In the rows, 128 means zero.
Each row is followed by its group and then its class within the group.
110 149 160 141 131 130 163 116 159 107 116 130 123 115 118 105 119 153 128 161 149 166 107 149 93 129 171 163 110 131 124 107 133 102 150 181 106 110 159 120 172 131 162 131 172 128 98 88 104 132 120 128 156 121 152 112 128 157 136 154 109 131 110 147 140 158 137 133 108 103 142 134 129 116 124 141 99 130 114 165 -> pc:pz
139 147 131 120 141 128 138 151 124 138 115 141 74 161 124 118 144 118 108 124 98 159 125 148 73 131 126 161 92 144 124 115 89 95 163 155 115 118 140 121 157 132 129 120 154 140 98 129 95 143 123 124 154 114 110 128 125 117 114 197 106 148 115 123 146 121 131 146 92 198 147 139 118 123 99 203 117 132 115 141 -> mm:Lz
107 132 148 143 129 138 147 126 149 123 117 133 103 136 111 105 107 152 119 160 153 146 120 152 91 128 155 163 118 147 110 125 146 107 126 166 110 122 151 119 157 128 145 127 138 137 127 100 109 149 120 126 142 106 156 107 124 147 138 138 120 134 101 140 141 142 146 141 121 110 114 135 128 126 143 140 105 138 118 150 -> pc:nj
134 155 140 119 139 123 156 117 146 135 119 145 107 143 127 132 137 107 124 96 140 130 104 138 114 108 153 164 120 129 149 120 117 110 143 110 147 125 148 128 150 126 118 110 155 102 100 112 123 157 139 130 131 136 148 133 121 153 135 180 138 151 132 126 141 93 156 144 129 156 118 117 84 118 105 136 135 138 142 128 -> Fl:sl
113 151 147 135 130 146 158 122 156 136 103 140 97 118 123 97 126 151 120 148 174 152 88 155 72 134 156 155 116 161 119 114 147 119 141 209 104 109 165 136 159 128 145 123 137 147 112 91 107 140 119 131 141 105 156 122 133 166 134 117 114 136 108 156 146 135 134 168 130 117 118 146 111 111 125 125 89 138 99 189 -> pc:pz
127 147 135 128 129 133 147 112 141 149 115 125 119 125 141 134 132 101 124 98 164 117 98 135 123 99 162 159 135 148 150 122 148 120 136 102 140 133 136 143 141 132 122 112 142 102 129 120 131 152 143 133 117 137 167 129 114 151 141 139 144 153 129 126 130 98 151 138 137 120 111 111 73 146 111 103 131 139 145 135 -> Fl:Md
139 160 143 126 127 129 140 126 134 149 110 140 101 156 118 117 142 108 119 113 127 131 119 130 84 124 150 156 109 159 118 112 112 104 142 150 118 124 139 143 152 127 126 122 179 130 115 142 103 155 137 128 140 120 128 109 133 129 125 165 129 138 115 122 137 115 131 150 108 176 135 128 115 127 107 166 120 135 115 139 -> mm:Lz
136 150 153 139 135 118 154 132 140 130 116 151 93 156 120 107 148 128 123 140 122 162 106 136 66 132 151 168 89 152 126 115 99 94 149 184 106 115 152 127 163 121 129 122 182 136 93 121 100 142 132 119 157 105 129 116 121 138 126 190 113 140 108 129 146 124 139 162 101 187 148 131 125 115 107 185 108 145 103 153 -> mm:Hs
116 171 109 117 155 141 163 133 149 184 107 168 74 116 133 149 130 103 132 87 153 129 113 159 97 99 151 207 140 152 150 108 133 90 163 105 140 128 181 159 165 138 119 105 101 120 84 84 121 194 146 142 140 156 146 141 116 169 144 176 131 140 134 131 158 82 139 148 140 164 124 105 38 100 99 116 131 116 163 137 -> Fl:sd
122 122 146 132 144 142 154 139 152 118 119 156 91 123 126 105 133 150 111 145 123 160 105 148 70 137 138 148 104 138 116 128 109 104 156 193 119 126 158 126 159 122 127 120 132 131 102 91 104 126 118 117 152 97 130 135 132 152 129 159 99 145 115 140 144 136 140 164 123 131 137 141 113 109 118 150 103 140 113 164 -> pc:nj
133 143 142 130 138 119 149 128 141 131 130 131 110 138 131 129 133 108 117 107 125 141 117 130 122 103 155 164 109 127 156 114 108 100 152 91 141 133 126 122 147 130 125 119 163 96 104 108 120 148 142 127 140 141 147 136 112 140 130 188 130 153 134 122 128 112 155 127 117 136 138 113 91 128 98 139 135 143 149 121 -> Fl:sl
119 151 141 133 127 139 147 119 146 141 110 142 109 118 117 108 132 143 127 142 148 144 99 145 98 125 146 154 125 146 121 114 149 120 126 172 95 117 160 137 149 131 143 124 144 145 116 108 110 146 121 132 130 119 123 110 133 156 139 117 130 123 92 138 141 140 126 151 126 127 122 130 120 118 123 126 101 126 111 163 -> pc:ch
141 159 159 128 127 125 156 115 137 137 108 145 105 158 109 111 140 128 123 115 130 153 105 140 84 124 161 162 99 151 128 108 110 105 133 162 112 106 142 128 157 121 131 121 214 128 94 140 102 144 141 120 150 114 120 103 146 137 128 187 135 129 109 124 150 119 136 156 98 184 149 127 144 133 108 185 117 145 106 147 -> mm:Hs
134 142 159 136 126 126 140 126 132 123 137 134 117 142 100 102 133 142 121 142 120 155 119 138 92 136 155 155 102 142 123 112 116 107 132 162 104 112 136 112 154 122 141 127 205 133 106 135 100 140 132 123 148 113 128 98 132 130 126 169 127 130 107 120 139 130 137 138 95 148 149 139 148 132 123 183 111 138 102 140 -> mm:Mc
